Below are the code and all the weights of a small trained network. Each question names an input and a class and asks about switching units off, where a switched-off unit gives its printed mean instead of its output.

import numpy as np


def w(rows, s, z=0):
    codes = np.array(rows[::2]) - 128.0
    scale = np.full(codes.shape[1], s)
    scale[-1] = z or s
    return codes * scale


def f(y):
    return y / 2 * (1 + np.tanh(0.7978845608 * (y + 0.044715 * y**3)))


def log_softmax(a):
    a = a - a.max(-1, keepdims=True)
    return a - np.log(np.exp(a).sum(-1, keepdims=True))


def net(x, mask):
    res = np.array(x, float).reshape(1, 3) / 4 @ E
    y = f(res @ A[0][:, :-1].T + A[0][:, -1])
    res = res + np.where(mask, y, B[0][:, -1]) @ B[0][:, :-1]
    return log_softmax(res[-1] @ U[:, :-1].T + U[:, -1])


A, B = {}, {}
E = w([
[151,6,95,156,116,40,121,163,98,139],'x0',
[142,104,210,94,62,75,182,178,141,121],'x1',
[102,113,189,107,133,127,38,199,63,204],'x2',
],0.013)
A[0] = w([
[157,115,48,166,213,172,183,77,181,108,168],'N1',
[176,123,77,155,129,162,2,143,24,181,245],'N2',
[90,82,127,180,71,95,21,203,68,194,237],'N3',
[86,142,71,103,166,202,77,144,91,122,57],'N4',
[199,54,20,227,59,32,84,147,66,185,242],'N5',
[58,150,170,148,71,231,19,210,109,188,252],'N6',
[83,115,145,115,183,189,89,112,121,160,146],'N7',
[172,62,189,101,83,58,201,135,112,62,185],'N8',
],0.0076,0.0031)
B[0] = w([
[237,84,103,177,123,141,62,103,199,152,222],'N1',
[87,193,165,142,248,107,96,101,25,157,216],'N2',
[193,146,170,101,158,69,143,159,75,206,236],'N3',
[92,178,123,148,149,90,91,144,99,222,168],'N4',
[50,128,80,255,145,107,185,192,39,106,249],'N5',
[155,208,177,68,179,118,40,47,170,105,222],'N6',
[114,146,134,137,191,161,63,53,122,222,164],'N7',
[78,126,202,169,82,99,229,129,122,43,217],'N8',
],0.009,0.014)
U = w([
[224,133,90,191,107,133,123,85,207,100,104],'0',
[176,199,230,102,31,214,133,124,163,133,96],'1',
[143,160,137,133,254,169,94,127,57,180,155],'2',
[124,67,70,31,140,163,124,161,67,136,4],'3',
[168,175,170,120,184,187,104,87,172,167,199],'4',
[143,112,209,137,134,80,153,151,92,170,16],'5',
[83,43,80,214,170,113,163,133,70,162,155],'6',
[140,103,166,150,84,124,194,99,142,49,223],'7',
],0.009,0.0035)

Each question gives the input, the list of numbers given to net, and the class t.
The units are the neurons (one row each of A and B). Each row of codes is followed by its name. A weight is (code - 128) times the scale printed after its matrix; where a second scale follows, it is the last column's (A, B and U).
mask holds one flag per neuron, in row order. A switched-off neuron (its flag False) gives its mean, the last column of its row in B, instead of its output. The means were averaged over made-up inputs and are rounded, as every weight is.
A unit's drop is (log p(t) with every unit on - log p(t) with that unit switched off) / (log p(t) with every unit on - log p(t) with every unit switched off).
The circuit of an input: a set's keep is (log p(t) with only the set's units on - log p(t) with every unit switched off) / (log p(t) with every unit on - log p(t) with every unit switched off). Starting from all 8 units, units are removed one at a time, each time the one whose removal leaves the highest keep (on an exact tie, the one counted first), for as long as the keep stays at least 0.8.
circuit, biggest first: the units of the circuit, biggest drop first
k most important neurons: the k neurons with the biggest drops, biggest first
drop when u is switched off: that unit's drop, to one decimal
input [4,5,1], class 6: circuit, biggest first -> (N5)
input [-4,4,2], class 1: circuit, biggest first -> (N2, N5)
input [-7,-2,-5], class 0: circuit, biggest first -> (N1, N2)
input [1,7,1], class 7: circuit, biggest first -> (N8, N2)
input [-4,3,3], class 4: 3 most important neurons -> (N8, N5, N6)
input [-4,0,2], class 4: 4 most important neurons -> (N5, N2, N3, N6)
input [-5,2,2], class 4: circuit, biggest first -> (N8, N5, N2)
input [6,8,1], class 6: 2 most important neurons -> (N5, N6)
input [3,-4,-3], class 6: 2 most important neurons -> (N6, N5)
input [-3,0,1], class 4: 2 most important neurons -> (N5, N2)
input [-8,-8,-3], class 4: 4 most important neurons -> (N1, N5, N2, N3)
input [-6,-6,-6], class 0: 2 most important neurons -> (N1, N2)
input [-7,6,8], class 4: 2 most important neurons -> (N6, N5)
input [-7,4,7], class 4: circuit, biggest first -> (N6)
input [2,0,-5], class 0: 3 most important neurons -> (N1, N2, N5)
input [-2,2,-4], class 0: 3 most important neurons -> (N5, N2, N8)
input [-4,7,-4], class 7: 2 most important neurons -> (N8, N6)
input [-5,6,5], class 1: 2 most important neurons -> (N2, N5)
input [-6,7,3], class 1: drop when N2 is switched off -> 0.1
input [-8,7,3], class 1: most important neuron -> (N2)
input [8,7,-1], class 6: drop when N5 is switched off -> 3.4
input [3,8,0], class 7: drop when N8 is switched off -> 0.4
input [-6,-4,-3], class 4: drop when N6 is switched off -> -0.2
input [3,-1,-7], class 0: 2 most important neurons -> (N1, N2)
